Below are the code and all the weights of a small trained network. Each question names an input and a class and asks about switching units off, where a switched-off unit gives its printed mean instead of its output.

import numpy as np


def w(rows, s, z=0):
    codes = np.array(rows[::2]) - 128.0
    scale = np.full(codes.shape[1], s)
    scale[-1] = z or s
    return codes * scale


def f(y):
    return y / 2 * (1 + np.tanh(0.7978845608 * (y + 0.044715 * y**3)))


def log_softmax(a):
    a = a - a.max(-1, keepdims=True)
    return a - np.log(np.exp(a).sum(-1, keepdims=True))


def net(x, mask):
    res = np.array(x, float).reshape(1, 6) / 4 @ E
    y = f(res @ A[0][:, :-1].T + A[0][:, -1])
    res = res + np.where(mask, y, B[0][:, -1]) @ B[0][:, :-1]
    return log_softmax(res[-1] @ U[:, :-1].T + U[:, -1])


A, B = {}, {}
E = w([
[110,84,169,213,88,183,136,118,100,103],'x0',
[185,33,81,144,171,195,11,34,148,136],'x1',
[154,120,199,56,189,143,76,193,205,203],'x2',
[149,212,130,115,144,180,171,80,116,54],'x3',
[163,137,75,166,144,150,167,144,203,151],'x4',
[122,42,196,172,148,52,152,82,155,41],'x5',
],0.012)
A[0] = w([
[104,182,213,172,115,91,251,32,72,77,183],'N1',
[139,140,63,119,201,95,168,204,162,222,164],'N2',
[63,175,93,154,130,29,82,133,148,150,237],'N3',
[166,168,156,133,180,132,165,219,205,68,242],'N4',
[132,23,190,130,113,78,2,163,164,132,207],'N5',
[67,217,32,180,50,169,152,253,86,197,228],'N6',
[71,113,154,169,175,101,82,50,12,111,254],'N7',
[150,31,157,142,170,151,120,85,169,142,226],'N8',
],0.0077,0.002)
B[0] = w([
[74,151,183,138,157,68,67,82,153,56,245],'N1',
[196,157,101,133,55,120,132,155,114,98,200],'N2',
[155,171,88,178,122,100,166,158,96,152,167],'N3',
[146,103,129,52,122,100,141,180,165,83,181],'N4',
[160,108,156,212,197,157,102,229,91,210,229],'N5',
[186,97,209,105,81,122,246,12,79,155,250],'N6',
[80,212,97,217,150,161,51,110,83,203,207],'N7',
[130,72,120,113,182,223,157,176,142,128,197],'N8',
],0.011,0.016)
U = w([
[169,134,195,114,84,142,209,79,85,149,209],'0',
[13,173,163,141,122,58,132,156,90,171,86],'1',
[147,172,169,4,139,169,42,107,149,166,138],'2',
[79,132,192,115,139,61,157,160,193,27,130],'3',
[170,179,74,117,97,73,176,171,180,110,5],'4',
[143,69,174,170,169,168,113,186,96,171,126],'5',
[134,90,53,150,146,200,105,53,149,137,163],'6',
[63,130,140,157,142,117,89,42,131,64,81],'7',
],0.011,0.0019)

Each question gives the input, the list of numbers given to net, and the class t.
The units are the neurons (one row each of A and B). Each row of codes is followed by its name. A weight is (code - 128) times the scale printed after its matrix; where a second scale follows, it is the last column's (A, B and U).
mask holds one flag per neuron, in row order. A switched-off neuron (its flag False) gives its mean, the last column of its row in B, instead of its output. The means were averaged over made-up inputs and are rounded, as every weight is.
A unit's drop is (log p(t) with every unit on - log p(t) with that unit switched off) / (log p(t) with every unit on - log p(t) with every unit switched off).
The circuit of an input: a set's keep is (log p(t) with only the set's units on - log p(t) with every unit switched off) / (log p(t) with every unit on - log p(t) with every unit switched off). Starting from all 8 units, units are removed one at a time, each time the one whose removal leaves the highest keep (on an exact tie, the one counted first), for as long as the keep stays at least 0.8.
units of the circuit, in order: the units of the circuit, biggest drop first
unit that matters most: the unit with the biggest drop
top k neurons: the k neurons with the biggest drops, biggest first
drop of u: that unit's drop, to one decimal
input [3,-7,-4,2,1,3], class 3: units of the circuit, in order : (N1)
input [0,4,2,4,0,-2], class 6: units of the circuit, in order : (N5 N6 N1)
input [-2,2,5,0,3,-6], class 0: units of the circuit, in order : (N6 N2)
input [-8,7,5,-3,6,-5], class 5: top 3 neurons : (N5 N8 N1)
input [4,-2,-1,0,-2,7], class 7: units of the circuit, in order : (N1 N7)
input [-3,-8,-6,-6,2,5], class 3: top 3 neurons : (N1 N7 N5)
input [1,0,-3,1,-7,-3], class 1: top 3 neurons : (N7 N8 N6)
input [-6,2,-4,0,-6,8], class 1: top 3 neurons : (N7 N5 N6)
input [-2,1,6,3,8,4], class 4: units of the circuit, in order : (N4 N2)
input [-4,6,-8,-2,1,8], class 5: top 2 neurons : (N8 N5)
input [-7,1,-2,-2,-6,7], class 1: top 3 neurons : (N7 N6 N3)
input [1,0,-5,-2,-1,3], class 7: top 2 neurons : (N5 N1)
input [4,3,3,4,2,-3], class 6: units of the circuit, in order : (N5 N6)
input [1,1,-6,-2,0,6], class 7: top neuron : (N1)
input [-7,5,8,8,2,7], class 5: top 2 neurons : (N8 N5)
input [-4,2,-3,2,-1,-1], class 7: top 4 neurons : (N6 N5 N8 N2)
input [5,-1,-6,3,-1,7], class 7: drop of N5 : 0.0
input [-8,-2,7,0,-3,0], class 4: drop of N2 : 0.1
input [-6,-7,1,4,5,-4], class 0: drop of N6 : 7.3
input [6,6,-8,-5,-4,1], class 5: unit that matters most : N5
